Below is a small trained network, with its code and all its weights. Each question gives an input and a target symbol and asks what happens when units are switched off, that is, made to give their printed mean instead of their output.

import numpy as np


def w(rows, s, z=0):
    codes = np.array(rows[::2]) - 128.0
    scale = np.full(codes.shape[1], s)
    scale[-1] = z or s
    return codes * scale


def norm(h):
    return h / np.sqrt((h * h).mean(-1, keepdims=True) + 1e-5)


def f(y):
    return y / 2 * (1 + np.tanh(0.7978845608 * (y + 0.044715 * y**3)))


def softmax(a):
    e = np.exp(a - a.max(-1, keepdims=True))
    return e / e.sum(-1, keepdims=True)


def log_softmax(a):
    a = a - a.max(-1, keepdims=True)
    return a - np.log(np.exp(a).sum(-1, keepdims=True))


def net(x, mask):
    ids = ['ΓΘΨβηξ'.index(c) for c in x.split()]
    T = len(ids)
    res = E[ids] + P[:T]
    r = norm(res)
    for j in range(3):
        rows = slice(3 * j, 3 * j + 3)
        q, k, v = (r @ M[0][rows].T for M in (Q, K, V))
        z = softmax(np.where(np.tri(T) > 0, q @ k.T / 3**0.5, -1e9)) @ v
        o = O[0][rows]
        res = res + np.where(mask[j], z, o[:, -1]) @ o[:, :-1]
    y = f(norm(res) @ A[0][:, :-1].T + A[0][:, -1])
    res = res + np.where(mask[3:19], y, B[0][:, -1]) @ B[0][:, :-1]
    return log_softmax(norm(res)[-1] @ U[:, :-1].T + U[:, -1])


Q, K, V, O, A, B = {}, {}, {}, {}, {}, {}
E = w([
[191,186,69,182],'Γ',
[63,147,115,186],'Θ',
[17,166,182,223],'Ψ',
[29,204,69,171],'β',
[4,140,154,169],'η',
[99,202,122,194],'ξ',
],0.011)
P = w([
[147,78,129,71],'0',
[128,136,106,249],'1',
[99,190,192,81],'2',
[183,92,177,96],'3',
[133,146,106,234],'4',
[92,190,198,87],'5',
[182,95,180,98],'6',
[136,139,109,232],'7',
[78,195,198,88],'8',
[180,95,181,98],'9',
[134,136,108,230],'10',
[68,209,196,84],'11',
[176,92,176,96],'12',
],0.016)
Q[0] = w([
[184,126,169,3],'H0',
[134,128,57,186],'H0',
[83,91,85,229],'H0',
[114,56,142,90],'H1',
[128,200,50,107],'H1',
[169,160,159,24],'H1',
[57,90,184,9],'H2',
[228,105,167,60],'H2',
[171,197,131,86],'H2',
],0.013)
K[0] = w([
[153,153,193,158],'H0',
[163,113,7,92],'H0',
[89,71,38,138],'H0',
[173,126,113,142],'H1',
[82,189,81,123],'H1',
[156,188,150,222],'H1',
[127,116,152,214],'H2',
[133,219,182,132],'H2',
[191,139,157,126],'H2',
],0.018)
V[0] = w([
[169,74,32,101],'H0',
[72,97,45,254],'H0',
[87,66,152,45],'H0',
[136,10,83,207],'H1',
[125,62,140,21],'H1',
[83,142,131,198],'H1',
[113,145,68,229],'H2',
[110,197,150,59],'H2',
[125,101,53,158],'H2',
],0.0097)
O[0] = w([
[80,146,47,175,3],'H0',
[128,125,208,238,56],'H0',
[157,77,82,101,157],'H0',
[136,2,149,150,68],'H1',
[154,163,228,125,103],'H1',
[62,120,77,197,182],'H1',
[109,85,94,146,175],'H2',
[221,185,157,119,133],'H2',
[129,77,94,120,136],'H2',
],0.0096,0.0046)
A[0] = w([
[67,184,39,135,190],'N0',
[162,110,115,181,112],'N1',
[121,209,157,161,150],'N2',
[173,79,113,148,120],'N3',
[174,89,167,122,111],'N4',
[170,176,53,58,52],'N5',
[115,189,56,103,125],'N6',
[205,192,90,202,152],'N7',
[101,122,178,172,183],'N8',
[170,61,108,164,83],'N9',
[48,100,51,181,115],'N10',
[236,107,68,99,2],'N11',
[65,105,101,174,98],'N12',
[148,7,139,174,120],'N13',
[132,116,208,69,179],'N14',
[162,65,126,38,56],'N15',
],0.015,0.0082)
B[0] = w([
[63,121,123,174,248],'N0',
[166,127,200,126,144],'N1',
[94,134,137,77,200],'N2',
[156,151,122,146,140],'N3',
[153,153,93,185,149],'N4',
[100,95,56,124,173],'N5',
[120,167,162,164,198],'N6',
[99,70,99,81,220],'N7',
[104,93,111,63,184],'N8',
[185,176,158,87,137],'N9',
[251,155,120,131,194],'N10',
[89,60,120,169,147],'N11',
[146,155,75,114,165],'N12',
[148,168,154,141,172],'N13',
[86,152,88,164,187],'N14',
[171,80,172,61,151],'N15',
],0.012,0.011)
U = w([
[148,147,64,193,70],'Γ',
[184,166,172,113,255],'Θ',
[89,89,198,177,103],'Ψ',
[111,37,78,96,115],'β',
[109,75,191,21,146],'η',
[145,190,104,6,94],'ξ',
],0.016,0.0062)

Each question gives the input, a string of symbols that net reads in full, and the target symbol t.
The units are the heads (3 rows each of Q, K, V and O) and the neurons (one row each of A and B). Each row of codes is followed by its name. A weight is (code - 128) times the scale printed after its matrix; where a second scale follows, it is the last column's (O, A, B and U).
mask holds one flag per unit, heads first, then neurons. A switched-off unit (its flag False) gives its mean, the last column of its rows in O or B, instead of its output. The means were averaged over made-up inputs and are rounded, as every weight is.
A unit's drop is (log p(t) with every unit on - log p(t) with that unit switched off) / (log p(t) with every unit on - log p(t) with every unit switched off).
The circuit of an input: a set's keep is (log p(t) with only the set's units on - log p(t) with every unit switched off) / (log p(t) with every unit on - log p(t) with every unit switched off). Starting from the 12 units with the biggest drops (on a tie, the unit counted first), units are removed one at a time, each time the one whose removal leaves the highest keep (on an exact tie, the one counted first), for as long as the keep stays at least 0.8.
circuit, biggest first: the units of the circuit, biggest drop first
top k neurons: the k neurons with the biggest drops, biggest first
which heads matter: for each layer, one digit per head in row order, 1 if its drop is at least 0.15 and else 0, layers parted by /
drop of u: that unit's drop, to one decimal
input Ψ β η η ξ, target Ψ: which heads matter -> 100
input ξ Θ Ψ Γ Ψ β β Θ β Γ Γ η, target β: circuit, biggest first -> [H2]
input Θ Γ β Θ η, target Θ: which heads matter -> 110
input η η η Γ Ψ ξ ξ Γ Θ Θ η, target η: which heads matter -> 011
input Ψ Θ η, target β: which heads matter -> 111
input ξ Θ Γ Γ Γ Γ η Γ ξ Γ, target β: which heads matter -> 010
input Θ Θ Γ β β β η Θ Ψ η Θ ξ, target Ψ: circuit, biggest first -> [N0, H2]
input Γ η Γ Γ Γ Θ Γ ξ β Θ, target Θ: which heads matter -> 010
input β β β η ξ, target β: which heads matter -> 110
input ξ β Γ Γ Γ Θ Γ β, target ξ: circuit, biggest first -> [H1, H0]
input Θ Θ β Ψ Ψ, target Θ: top 2 neurons -> [N0, N13]
input ξ η Θ, target Γ: top 2 neurons -> [N10, N7]
input η Γ Γ ξ Θ Ψ Θ Γ Θ Ψ Ψ, target η: top 2 neurons -> [N8, N0]
input Θ η η Γ β Γ Ψ ξ Θ β, target Γ: top 2 neurons -> [N10, N0]
input Θ ξ ξ Ψ ξ, target Θ: top neuron -> [N13]
input β η Ψ Γ Ψ Γ β η Ψ Γ β, target β: top 2 neurons -> [N7, N8]
input Ψ η β η Θ, target Ψ: drop of H0 -> 1.9
input η η Θ Θ Γ, target η: drop of N14 -> 0.0
input Θ Γ η ξ Θ Γ Ψ η β η Θ, target Θ: drop of H0 -> 0.1
